Below are the code and all the weights of a small trained network. Each question names an input and a class and asks about switching units off, where a switched-off unit gives its printed mean instead of its output.

import numpy as np


def w(rows, s, z=0):
    codes = np.array(rows[::2]) - 128.0
    scale = np.full(codes.shape[1], s)
    scale[-1] = z or s
    return codes * scale


def norm(h):
    return h / np.sqrt((h * h).mean(-1, keepdims=True) + 1e-5)


def f(y):
    return np.maximum(y, 0)


def log_softmax(a):
    a = a - a.max(-1, keepdims=True)
    return a - np.log(np.exp(a).sum(-1, keepdims=True))


def net(x, mask):
    res = np.array(x, float).reshape(1, 3) / 4 @ E
    u = 0
    for l in range(2):
        y = f(norm(res) @ A[l][:, :-1].T + A[l][:, -1])
        res = res + np.where(mask[u : u + 14], y, B[l][:, -1]) @ B[l][:, :-1]
        u += 14
    return log_softmax(norm(res)[-1] @ U[:, :-1].T + U[:, -1])


A, B = {}, {}
E = w([
[77,165,125,100,187],'x0',
[136,165,34,140,127],'x1',
[187,166,142,7,143],'x2',
],0.002)
A[0] = w([
[123,95,119,140,161,161],'0.n1',
[168,115,2,107,137,222],'0.n2',
[60,155,144,41,139,101],'0.n3',
[5,178,124,114,182,66],'0.n4',
[84,106,121,227,46,227],'0.n5',
[147,98,187,95,156,84],'0.n6',
[237,47,121,165,2,2],'0.n7',
[69,194,143,82,179,51],'0.n8',
[133,88,178,76,146,82],'0.n9',
[165,92,129,95,102,61],'0.n10',
[16,145,142,130,175,112],'0.n11',
[255,110,31,175,123,41],'0.n12',
[152,134,24,202,181,63],'0.n13',
[57,65,195,132,86,116],'0.n14',
],0.0031,0.00057)
B[0] = w([
[152,148,108,79,142,150],'0.n1',
[27,156,227,78,136,215],'0.n2',
[159,111,98,179,57,205],'0.n3',
[250,170,135,247,132,211],'0.n4',
[172,105,101,58,196,251],'0.n5',
[69,198,134,114,110,183],'0.n6',
[188,238,179,218,216,240],'0.n7',
[194,197,127,193,124,202],'0.n8',
[89,136,80,157,71,185],'0.n9',
[120,113,90,133,176,163],'0.n10',
[215,160,138,162,133,201],'0.n11',
[66,203,207,143,131,197],'0.n12',
[75,121,178,68,120,196],'0.n13',
[36,183,151,43,87,206],'0.n14',
],0.0024,0.0023)
A[1] = w([
[94,42,112,166,157,7],'1.n1',
[186,152,142,67,180,222],'1.n2',
[143,170,87,166,55,120],'1.n3',
[103,89,165,185,113,141],'1.n4',
[209,104,172,57,108,164],'1.n5',
[71,113,95,183,137,232],'1.n6',
[79,181,153,124,83,170],'1.n7',
[88,24,102,153,172,75],'1.n8',
[77,187,162,116,41,150],'1.n9',
[107,115,158,127,228,170],'1.n10',
[121,190,2,140,128,207],'1.n11',
[145,130,80,67,123,125],'1.n12',
[158,77,221,138,89,80],'1.n13',
[226,112,122,178,70,124],'1.n14',
],0.0039,0.0011)
B[1] = w([
[154,110,50,129,69,146],'1.n1',
[122,69,76,232,92,253],'1.n2',
[138,93,155,110,196,155],'1.n3',
[137,215,45,56,107,182],'1.n4',
[92,184,50,169,103,211],'1.n5',
[139,232,119,20,26,190],'1.n6',
[143,58,121,110,198,212],'1.n7',
[201,108,33,112,64,150],'1.n8',
[83,39,92,91,166,212],'1.n9',
[233,4,73,133,100,200],'1.n10',
[99,77,247,96,129,211],'1.n11',
[119,104,108,176,27,162],'1.n12',
[53,234,113,81,190,189],'1.n13',
[143,91,132,151,243,166],'1.n14',
],0.0026,0.0027)
U = w([
[194,217,167,204,186,181],'0',
[146,149,39,95,18,181],'1',
[37,138,175,43,174,175],'2',
[164,2,146,155,181,153],'3',
[141,65,177,148,74,9],'4',
[138,55,201,158,59,2],'5',
],0.0085,0.0047)

Each question gives the input, the list of numbers given to net, and the class t.
The units are the neurons (one row each of A and B). Each row of codes is followed by its name. A weight is (code - 128) times the scale printed after its matrix; where a second scale follows, it is the last column's (A, B and U).
mask holds one flag per neuron, layer by layer. A switched-off neuron (its flag False) gives its mean, the last column of its row in B, instead of its output. The means were averaged over made-up inputs and are rounded, as every weight is.
A unit's drop is (log p(t) with every unit on - log p(t) with that unit switched off) / (log p(t) with every unit on - log p(t) with every unit switched off).
The circuit of an input: a set's keep is (log p(t) with only the set's units on - log p(t) with every unit switched off) / (log p(t) with every unit on - log p(t) with every unit switched off). Starting from the 12 units with the biggest drops (on a tie, the unit counted first), units are removed one at a time, each time the one whose removal leaves the highest keep (on an exact tie, the one counted first), for as long as the keep stays at least 0.8.
units of the circuit, in order: the units of the circuit, biggest drop first
most important unit: the unit with the biggest drop
k most important neurons: the k neurons with the biggest drops, biggest first
top k neurons in layer l: the k neurons of layer l with the biggest drops, biggest first
drop of u: that unit's drop, to one decimal
input [3,-3,-5], class 1: units of the circuit, in order => (0.n7 1.n6 1.n4)
input [-7,-2,-8], class 1: units of the circuit, in order => (1.n4 1.n6)
input [4,0,5], class 1: units of the circuit, in order => (0.n7 1.n12 1.n2)
input [1,3,2], class 3: 2 most important neurons => (1.n7 1.n9)
input [4,5,-2], class 2: units of the circuit, in order => (1.n11)
input [7,-7,1], class 0: units of the circuit, in order => (0.n4 0.n8)
input [4,-3,4], class 0: top 2 neurons in layer 0 => (0.n8 0.n14)
input [5,8,2], class 2: units of the circuit, in order => (1.n11 0.n2)
input [-7,-8,2], class 2: 2 most important neurons => (1.n13 0.n14)
input [-3,5,0], class 2: 2 most important neurons => (0.n12 0.n2)
input [5,-2,-6], class 1: 2 most important neurons => (0.n7 1.n6)
input [3,6,3], class 2: 2 most important neurons => (0.n7 1.n11)
input [2,-2,-1], class 3: top 3 neurons in layer 0 => (0.n7 0.n14 0.n12)
input [2,2,3], class 3: most important unit => 0.n5
input [-3,7,-6], class 2: 2 most important neurons => (0.n12 1.n11)
input [-2,-2,-1], class 3: 2 most important neurons => (0.n4 1.n10)
input [-5,2,-7], class 1: 2 most important neurons => (0.n4 1.n6)
input [7,-2,6], class 0: 3 most important neurons => (0.n8 0.n4 1.n6)
input [-5,-8,6], class 2: top 2 neurons in layer 0 => (0.n4 0.n5)
input [-6,8,5], class 2: 3 most important neurons => (0.n12 0.n2 0.n4)
input [7,-3,-6], class 0: 3 most important neurons => (0.n4 0.n11 1.n2)
input [8,-5,7], class 0: top neuron in layer 1 => (1.n6)
input [-7,-7,-7], class 0: 2 most important neurons => (0.n7 1.n13)
input [1,-2,-4], class 1: top 2 neurons in layer 0 => (0.n7 0.n2)
input [-7,-6,-2], class 0: 2 most important neurons => (0.n7 0.n2)
input [1,-7,-4], class 2: 2 most important neurons => (0.n14 1.n13)
input [-7,-4,-8], class 1: top 3 neurons in layer 0 => (0.n4 0.n8 0.n11)
input [2,0,-1], class 3: most important unit => 1.n14
input [-7,-4,-4], class 0: drop of 0.n7 => 0.7
